Below are the code and all the weights of a small trained network. Each question names an input and a target symbol and asks about switching units off, where a switched-off unit gives its printed mean instead of its output.

import numpy as np


def w(rows, s, z=0):
    codes = np.array(rows[::2]) - 128.0
    scale = np.full(codes.shape[1], s)
    scale[-1] = z or s
    return codes * scale


def f(y):
    return y / 2 * (1 + np.tanh(0.7978845608 * (y + 0.044715 * y**3)))


def softmax(a):
    e = np.exp(a - a.max(-1, keepdims=True))
    return e / e.sum(-1, keepdims=True)


def log_softmax(a):
    a = a - a.max(-1, keepdims=True)
    return a - np.log(np.exp(a).sum(-1, keepdims=True))


def net(x, mask):
    ids = ['βζηθλμξπστφω'.index(c) for c in x.split()]
    T = len(ids)
    res = E[ids] + P[:T]
    u = 0
    for l in range(2):
        q, k, v = (res @ M[l].T for M in (Q, K, V))
        z = softmax(np.where(np.tri(T) > 0, q @ k.T / 4**0.5, -1e9)) @ v
        res = res + np.where(mask[u], z, O[l][:, -1]) @ O[l][:, :-1]
        u += 1
        y = f(res @ A[l][:, :-1].T + A[l][:, -1])
        res = res + np.where(mask[u : u + 12], y, B[l][:, -1]) @ B[l][:, :-1]
        u += 12
    return log_softmax(res[-1] @ U[:, :-1].T + U[:, -1])


Q, K, V, O, A, B = {}, {}, {}, {}, {}, {}
E = w([
[163,127,49],'β',
[233,156,54],'ζ',
[255,164,158],'η',
[163,107,117],'θ',
[197,111,124],'λ',
[133,87,158],'μ',
[145,100,218],'ξ',
[123,130,142],'π',
[152,137,114],'σ',
[141,105,91],'τ',
[63,243,155],'φ',
[202,112,160],'ω',
],0.017)
P = w([
[86,1,78],'0',
[155,170,144],'1',
[154,174,126],'2',
[143,151,181],'3',
[147,161,140],'4',
[144,147,158],'5',
[152,143,155],'6',
[156,165,142],'7',
[161,156,137],'8',
[161,142,145],'9',
[155,135,150],'10',
[169,128,164],'11',
[179,142,143],'12',
[179,125,142],'13',
],0.0088)
Q[0] = w([
[251,75,154],'L0H1',
[139,125,166],'L0H1',
[91,135,183],'L0H1',
[160,90,130],'L0H1',
],0.018)
K[0] = w([
[23,255,126],'L0H1',
[27,69,8],'L0H1',
[49,24,118],'L0H1',
[95,209,211],'L0H1',
],0.0064)
V[0] = w([
[185,144,69],'L0H1',
[99,93,114],'L0H1',
[130,104,90],'L0H1',
[15,164,11],'L0H1',
],0.012)
O[0] = w([
[251,187,251,166],'L0H1',
[219,105,58,79],'L0H1',
[195,67,102,104],'L0H1',
[169,211,48,2],'L0H1',
],0.011,0.0069)
A[0] = w([
[88,100,158,95],'L0N1',
[134,71,131,53],'L0N2',
[149,157,168,198],'L0N3',
[234,144,87,188],'L0N4',
[72,112,131,142],'L0N5',
[114,184,180,99],'L0N6',
[140,104,210,166],'L0N7',
[108,94,168,98],'L0N8',
[174,64,47,90],'L0N9',
[148,200,155,189],'L0N10',
[190,174,122,76],'L0N11',
[205,190,7,253],'L0N12',
],0.014,0.0047)
B[0] = w([
[207,157,103,160],'L0N1',
[162,92,115,146],'L0N2',
[60,110,110,189],'L0N3',
[86,158,193,164],'L0N4',
[154,152,111,137],'L0N5',
[178,188,2,165],'L0N6',
[62,103,158,253],'L0N7',
[185,166,106,179],'L0N8',
[92,108,121,137],'L0N9',
[152,44,107,168],'L0N10',
[142,109,119,150],'L0N11',
[57,106,167,168],'L0N12',
],0.0077,0.021)
Q[1] = w([
[170,132,30],'L1H1',
[97,195,85],'L1H1',
[195,4,104],'L1H1',
[96,78,145],'L1H1',
],0.013)
K[1] = w([
[205,254,159],'L1H1',
[182,208,98],'L1H1',
[85,69,214],'L1H1',
[140,29,60],'L1H1',
],0.0096)
V[1] = w([
[220,41,96],'L1H1',
[254,67,249],'L1H1',
[46,210,252],'L1H1',
[45,74,40],'L1H1',
],0.0065)
O[1] = w([
[82,15,48,180],'L1H1',
[62,139,125,253],'L1H1',
[70,168,248,175],'L1H1',
[253,118,129,235],'L1H1',
],0.013,0.0063)
A[1] = w([
[191,114,75,198],'L1N1',
[144,246,192,212],'L1N2',
[127,193,146,127],'L1N3',
[71,104,177,232],'L1N4',
[133,133,34,87],'L1N5',
[173,204,100,120],'L1N6',
[125,120,66,130],'L1N7',
[186,129,76,231],'L1N8',
[105,107,219,170],'L1N9',
[180,42,164,253],'L1N10',
[153,130,63,85],'L1N11',
[233,151,84,144],'L1N12',
],0.013,0.0037)
B[1] = w([
[137,140,244,185],'L1N1',
[97,27,111,254],'L1N2',
[123,92,105,177],'L1N3',
[205,159,90,213],'L1N4',
[140,171,145,181],'L1N5',
[107,255,138,139],'L1N6',
[121,124,166,173],'L1N7',
[163,78,191,175],'L1N8',
[106,193,88,236],'L1N9',
[129,197,82,199],'L1N10',
[89,201,160,166],'L1N11',
[148,91,112,176],'L1N12',
],0.0074,0.037)
U = w([
[91,132,181,45],'β',
[141,207,120,100],'ζ',
[129,94,160,254],'η',
[229,195,21,144],'θ',
[176,74,162,47],'λ',
[170,139,87,163],'μ',
[144,122,144,191],'ξ',
[139,20,94,111],'π',
[94,57,196,4],'σ',
[245,145,51,118],'τ',
[140,136,149,150],'φ',
[146,111,142,121],'ω',
],0.011,0.0078)

Each question gives the input, a string of symbols that net reads in full, and the target symbol t.
The units are the heads (4 rows each of Q, K, V and O) and the neurons (one row each of A and B). Each row of codes is followed by its name. A weight is (code - 128) times the scale printed after its matrix; where a second scale follows, it is the last column's (O, A, B and U).
mask holds one flag per unit, layer by layer, with each layer's heads first. A switched-off unit (its flag False) gives its mean, the last column of its rows in O or B, instead of its output. The means were averaged over made-up inputs and are rounded, as every weight is.
A unit's drop is (log p(t) with every unit on - log p(t) with that unit switched off) / (log p(t) with every unit on - log p(t) with every unit switched off).
The circuit of an input: a set's keep is (log p(t) with only the set's units on - log p(t) with every unit switched off) / (log p(t) with every unit on - log p(t) with every unit switched off). Starting from the 12 units with the biggest drops (on a tie, the unit counted first), units are removed one at a time, each time the one whose removal leaves the highest keep (on an exact tie, the one counted first), for as long as the keep stays at least 0.8.
units of the circuit, in order: the units of the circuit, biggest drop first
most important unit: the unit with the biggest drop
k most important neurons: the k neurons with the biggest drops, biggest first
top k neurons in layer l: the k neurons of layer l with the biggest drops, biggest first
input η μ π, target ζ: units of the circuit, in order => (L1N2)
input θ ω λ ω μ ω π ξ ξ β ζ π η, target θ: units of the circuit, in order => (L1N2, L1N1)
input β β ω ω ω η η β ω, target σ: units of the circuit, in order => (L1N2, L1H1, L0H1)
input μ σ π λ μ, target λ: units of the circuit, in order => (L1H1, L1N1, L0H1, L1N8)
input ω β μ, target π: units of the circuit, in order => (L1H1, L0H1)
input β μ μ ω σ ω π ξ π, target σ: top 3 neurons in layer 0 => (L0N4, L0N12, L0N9)
input π ω τ η ζ ζ ω ω μ σ η μ η, target τ: units of the circuit, in order => (L0H1, L1H1, L0N9)
input ζ ω ζ μ β, target β: top 3 neurons in layer 1 => (L1N2, L1N9, L1N10)
input ω π ζ μ φ π, target π: 4 most important neurons => (L1N9, L1N10, L0N2, L1N1)
input μ π ω λ θ η, target λ: units of the circuit, in order => (L1H1, L0H1, L1N1, L1N8)
input θ β σ η τ, target θ: top 4 neurons in layer 1 => (L1N2, L1N1, L1N8, L1N7)
input π β ζ ω μ ω λ ζ σ ω μ, target τ: units of the circuit, in order => (L0H1, L1H1)
input θ θ ζ ω ω, target θ: 3 most important neurons => (L0N4, L1N2, L1N1)
input ω ω μ μ ζ λ η ω, target π: units of the circuit, in order => (L1H1, L0H1, L0N2)
input ω β π μ π θ η ω λ, target π: 2 most important neurons => (L1N9, L0N6)
input ζ η π ω ω μ, target β: 4 most important neurons => (L0N4, L1N2, L1N9, L0N12)
input μ ω η β μ η ζ, target λ: units of the circuit, in order => (L1H1, L0H1, L1N1)
input ζ β ω η η μ π η τ λ ω θ, target β: 3 most important neurons => (L0N4, L1N2, L1N9)
input η θ μ ω η ω ξ σ η, target ζ: units of the circuit, in order => (L1H1, L1N4, L0H1, L1N9)
input μ τ μ μ ω ω, target λ: units of the circuit, in order => (L1H1, L0H1, L1N1, L1N8)
input μ ζ μ η ω ω σ, target λ: units of the circuit, in order => (L1H1, L0H1, L1N1, L1N8)
input μ ω η ξ ω μ π ω θ μ ω, target λ: 3 most important neurons => (L0N6, L1N1, L1N8)
input β μ ω η, target σ: most important unit => L1N2
input ω η ζ μ β η, target π: top neuron in layer 0 => (L0N6)
input ω σ ω β σ, target π: 3 most important neurons => (L1N9, L1N1, L1N10)
